Below is a small trained network, with its code and all its weights. Each question gives an input and a target symbol and asks what happens when units are switched off, that is, made to give their printed mean instead of their output.

import numpy as np


def w(rows, s, z=0):
    codes = np.array(rows[::2]) - 128.0
    scale = np.full(codes.shape[1], s)
    scale[-1] = z or s
    return codes * scale


def norm(h):
    return h / np.sqrt((h * h).mean(-1, keepdims=True) + 1e-5)


def f(y):
    return np.maximum(y, 0)


def softmax(a):
    e = np.exp(a - a.max(-1, keepdims=True))
    return e / e.sum(-1, keepdims=True)


def log_softmax(a):
    a = a - a.max(-1, keepdims=True)
    return a - np.log(np.exp(a).sum(-1, keepdims=True))


def net(x, mask):
    ids = ['ΘΛΣΦΩεζημξπτψ'.index(c) for c in x.split()]
    T = len(ids)
    res = E[ids] + P[:T]
    u = 0
    for l in range(2):
        r = norm(res)
        for j in range(3):
            rows = slice(3 * j, 3 * j + 3)
            q, k, v = (r @ M[l][rows].T for M in (Q, K, V))
            z = softmax(np.where(np.tri(T) > 0, q @ k.T / 3**0.5, -1e9)) @ v
            o = O[l][rows]
            res = res + np.where(mask[u + j], z, o[:, -1]) @ o[:, :-1]
        u += 3
        y = f(norm(res) @ A[l][:, :-1].T + A[l][:, -1])
        res = res + np.where(mask[u : u + 12], y, B[l][:, -1]) @ B[l][:, :-1]
        u += 12
    return log_softmax(norm(res)[-1] @ U[:, :-1].T + U[:, -1])


Q, K, V, O, A, B = {}, {}, {}, {}, {}, {}
E = w([
[98,76,117,146],'Θ',
[138,128,171,147],'Λ',
[168,138,59,167],'Σ',
[121,146,120,49],'Φ',
[92,86,146,155],'Ω',
[109,117,157,165],'ε',
[81,175,137,93],'ζ',
[158,151,181,101],'η',
[102,101,130,161],'μ',
[119,78,89,110],'ξ',
[135,100,89,72],'π',
[67,4,113,176],'τ',
[108,83,103,144],'ψ',
],0.019)
P = w([
[2,113,180,102],'0',
[55,101,171,114],'1',
[92,105,161,138],'2',
[120,106,153,161],'3',
[139,103,143,176],'4',
[157,104,137,187],'5',
[173,102,126,191],'6',
[188,103,114,197],'7',
[204,107,100,199],'8',
],0.0038)
Q[0] = w([
[209,122,70,101],'0.h1',
[145,120,154,17],'0.h1',
[47,65,5,109],'0.h1',
[175,149,143,152],'0.h2',
[58,163,142,137],'0.h2',
[95,118,101,165],'0.h2',
[117,113,134,171],'0.h3',
[93,158,171,154],'0.h3',
[165,135,190,134],'0.h3',
],0.014)
K[0] = w([
[201,132,80,103],'0.h1',
[132,138,143,14],'0.h1',
[78,69,3,108],'0.h1',
[144,145,144,162],'0.h2',
[84,108,169,112],'0.h2',
[116,87,130,139],'0.h2',
[135,109,145,163],'0.h3',
[102,156,174,148],'0.h3',
[164,153,170,142],'0.h3',
],0.017)
V[0] = w([
[156,84,80,153],'0.h1',
[253,117,72,139],'0.h1',
[200,117,110,111],'0.h1',
[66,106,153,85],'0.h2',
[73,106,226,112],'0.h2',
[88,115,123,127],'0.h2',
[75,140,166,91],'0.h3',
[176,180,97,117],'0.h3',
[114,57,110,173],'0.h3',
],0.0069)
O[0] = w([
[109,81,177,82,114],'0.h1',
[22,180,217,125,61],'0.h1',
[63,144,154,179,109],'0.h1',
[85,223,144,74,210],'0.h2',
[102,127,231,47,252],'0.h2',
[120,198,128,140,155],'0.h2',
[92,201,134,201,188],'0.h3',
[126,134,3,90,47],'0.h3',
[170,89,217,119,151],'0.h3',
],0.0049,0.0035)
A[0] = w([
[104,84,157,80,4],'0.n1',
[116,175,81,114,11],'0.n2',
[134,201,35,142,45],'0.n3',
[120,136,115,42,81],'0.n4',
[245,100,85,148,56],'0.n5',
[123,63,29,128,77],'0.n6',
[2,144,155,156,119],'0.n7',
[102,127,138,123,38],'0.n8',
[94,185,137,141,158],'0.n9',
[208,113,19,84,34],'0.n10',
[123,178,70,96,36],'0.n11',
[202,190,90,92,129],'0.n12',
],0.0092,0.0039)
B[0] = w([
[182,136,79,121,193],'0.n1',
[160,32,134,156,153],'0.n2',
[239,118,137,165,168],'0.n3',
[94,57,131,135,253],'0.n4',
[34,99,144,187,146],'0.n5',
[167,192,190,165,191],'0.n6',
[57,207,222,93,227],'0.n7',
[110,131,140,128,128],'0.n8',
[116,141,184,153,235],'0.n9',
[183,119,171,183,160],'0.n10',
[154,27,179,128,181],'0.n11',
[164,3,156,192,237],'0.n12',
],0.0068,0.0026)
Q[1] = w([
[215,154,196,161],'1.h1',
[250,131,45,98],'1.h1',
[163,79,60,149],'1.h1',
[187,255,87,86],'1.h2',
[234,94,187,244],'1.h2',
[68,68,149,240],'1.h2',
[50,16,128,239],'1.h3',
[136,19,156,127],'1.h3',
[125,138,178,87],'1.h3',
],0.009)
K[1] = w([
[180,165,109,216],'1.h1',
[203,143,41,66],'1.h1',
[120,83,27,100],'1.h1',
[140,122,211,84],'1.h2',
[134,226,106,162],'1.h2',
[99,125,69,245],'1.h2',
[132,28,97,152],'1.h3',
[196,75,103,168],'1.h3',
[138,128,190,168],'1.h3',
],0.011)
V[1] = w([
[216,167,148,204],'1.h1',
[125,137,174,40],'1.h1',
[204,109,199,133],'1.h1',
[137,246,86,225],'1.h2',
[106,207,138,153],'1.h2',
[137,98,1,217],'1.h2',
[166,160,120,138],'1.h3',
[197,170,161,213],'1.h3',
[29,127,116,246],'1.h3',
],0.0061)
O[1] = w([
[60,96,80,106,141],'1.h1',
[193,161,80,56,184],'1.h1',
[117,177,75,87,226],'1.h1',
[195,136,172,38,46],'1.h2',
[181,111,133,79,115],'1.h2',
[144,153,200,65,2],'1.h2',
[136,96,109,107,92],'1.h3',
[98,87,3,172,121],'1.h3',
[59,63,143,157,111],'1.h3',
],0.0064)
A[1] = w([
[5,180,101,95,95],'1.n1',
[194,40,149,155,129],'1.n2',
[37,48,28,73,151],'1.n3',
[246,129,167,108,25],'1.n4',
[173,111,85,225,137],'1.n5',
[142,173,57,115,186],'1.n6',
[193,160,62,132,11],'1.n7',
[114,189,126,71,169],'1.n8',
[201,88,189,34,122],'1.n9',
[18,233,155,132,68],'1.n10',
[1,194,179,123,98],'1.n11',
[31,116,151,26,4],'1.n12',
],0.0074,0.0047)
B[1] = w([
[74,95,202,148,184],'1.n1',
[72,114,68,195,192],'1.n2',
[121,177,233,123,220],'1.n3',
[150,165,218,169,143],'1.n4',
[167,58,77,98,253],'1.n5',
[76,117,152,144,180],'1.n6',
[113,63,61,202,138],'1.n7',
[174,74,112,178,149],'1.n8',
[128,225,82,159,170],'1.n9',
[13,141,254,84,205],'1.n10',
[108,120,170,127,226],'1.n11',
[122,102,51,46,135],'1.n12',
],0.0073,0.0049)
U = w([
[126,122,106,81,24],'Θ',
[115,171,95,130,3],'Λ',
[143,58,50,189,206],'Σ',
[252,132,177,104,168],'Φ',
[128,127,107,81,25],'Ω',
[128,133,105,93,20],'ε',
[138,127,114,93,32],'ζ',
[110,186,86,154,21],'η',
[120,131,103,78,37],'μ',
[194,179,137,125,139],'ξ',
[166,206,106,147,148],'π',
[66,104,212,139,208],'τ',
[127,133,99,82,28],'ψ',
],0.014,0.0052)

Each question gives the input, a string of symbols that net reads in full, and the target symbol t.
The units are the heads (3 rows each of Q, K, V and O) and the neurons (one row each of A and B). Each row of codes is followed by its name. A weight is (code - 128) times the scale printed after its matrix; where a second scale follows, it is the last column's (O, A, B and U).
mask holds one flag per unit, layer by layer, with each layer's heads first. A switched-off unit (its flag False) gives its mean, the last column of its rows in O or B, instead of its output. The means were averaged over made-up inputs and are rounded, as every weight is.
A unit's drop is (log p(t) with every unit on - log p(t) with that unit switched off) / (log p(t) with every unit on - log p(t) with every unit switched off).
The circuit of an input: a set's keep is (log p(t) with only the set's units on - log p(t) with every unit switched off) / (log p(t) with every unit on - log p(t) with every unit switched off). Starting from the 12 units with the biggest drops (on a tie, the unit counted first), units are removed one at a time, each time the one whose removal leaves the highest keep (on an exact tie, the one counted first), for as long as the keep stays at least 0.8.
units of the circuit, in order: the units of the circuit, biggest drop first
top k neurons: the k neurons with the biggest drops, biggest first
top k neurons in layer l: the k neurons of layer l with the biggest drops, biggest first
heads that matter: for each layer, one digit per head in row order, 1 if its drop is at least 0.15 and else 0, layers parted by /
input Θ Ω ε Φ Λ Φ η Λ, target Σ: heads that matter : 010 / 000
input μ η μ η μ Θ ξ, target τ: heads that matter : 100 / 000
input μ π Φ η Σ Φ Θ, target Φ: heads that matter : 010 / 010
input Φ ψ η μ π η μ, target Σ: units of the circuit, in order : (1.n10 1.n5)
input ζ Λ η Σ Φ Λ η μ ψ, target Φ: units of the circuit, in order : (1.h2)
input Θ Φ μ Θ, target Σ: units of the circuit, in order : (0.h1 1.n10)
input Λ ψ η Λ π, target τ: heads that matter : 100 / 010
input Λ π ζ Σ η τ η Φ Ω, target Φ: units of the circuit, in order : (1.h2 1.n10)
input η Λ η Λ Φ Φ, target Σ: top 3 neurons : (0.n12 0.n3 1.n2)
input η ζ Λ Θ ζ Σ Φ π, target π: top 3 neurons in layer 0 : (0.n4 0.n10 0.n6)
input ψ Ω Φ Λ ψ τ Λ η η, target Σ: heads that matter : 011 / 011
input π ε Σ μ π ζ ζ μ μ, target π: heads that matter : 110 / 011
input Λ η ε η, target Σ: heads that matter : 100 / 011
input π Φ τ ζ Φ π, target Σ: heads that matter : 010 / 110
input η π Λ Σ τ ψ Θ ε Φ, target Φ: units of the circuit, in order : (0.n12 0.h2 1.h2 1.n10)
input ξ ξ μ ζ ε ε, target Σ: units of the circuit, in order : (0.h1 1.n10 1.n5)
input ε Λ Ω Λ η π η Φ Ω, target Σ: heads that matter : 110 / 000
input Φ τ η η ε η Σ π ε, target π: top 4 neurons : (1.n9 0.n12 0.n6 0.n4)
input ζ Σ Ω π η Λ Θ η, target π: top 3 neurons : (0.n12 1.n9 0.n10)
input μ Λ ε Σ Θ π ψ, target π: heads that matter : 110 / 011
input ψ π μ ζ τ ζ, target Σ: heads that matter : 100 / 000
input μ η ξ μ, target Σ: units of the circuit, in order : (0.h1 1.n10)
input ζ Ω Θ ζ, target Σ: top 2 neurons : (0.n12 0.n3)
input ε ξ Φ Λ Φ, target Σ: top neuron : (0.n12)
input η ξ Σ ξ ε Ω Φ Λ ζ, target Φ: top 3 neurons : (0.n12 0.n11 0.n2)
input ψ Λ Θ Φ ξ η Φ μ Σ, target Φ: heads that matter : 100 / 010
input Θ Φ π π, target Σ: top 2 neurons : (0.n7 0.n10)
input η ε π μ μ ε, target Σ: heads that matter : 100 / 000
input η μ ψ Φ Ω Σ μ ζ, target Φ: heads that matter : 110 / 010
input Φ Λ η Φ Σ, target Φ: heads that matter : 110 / 010
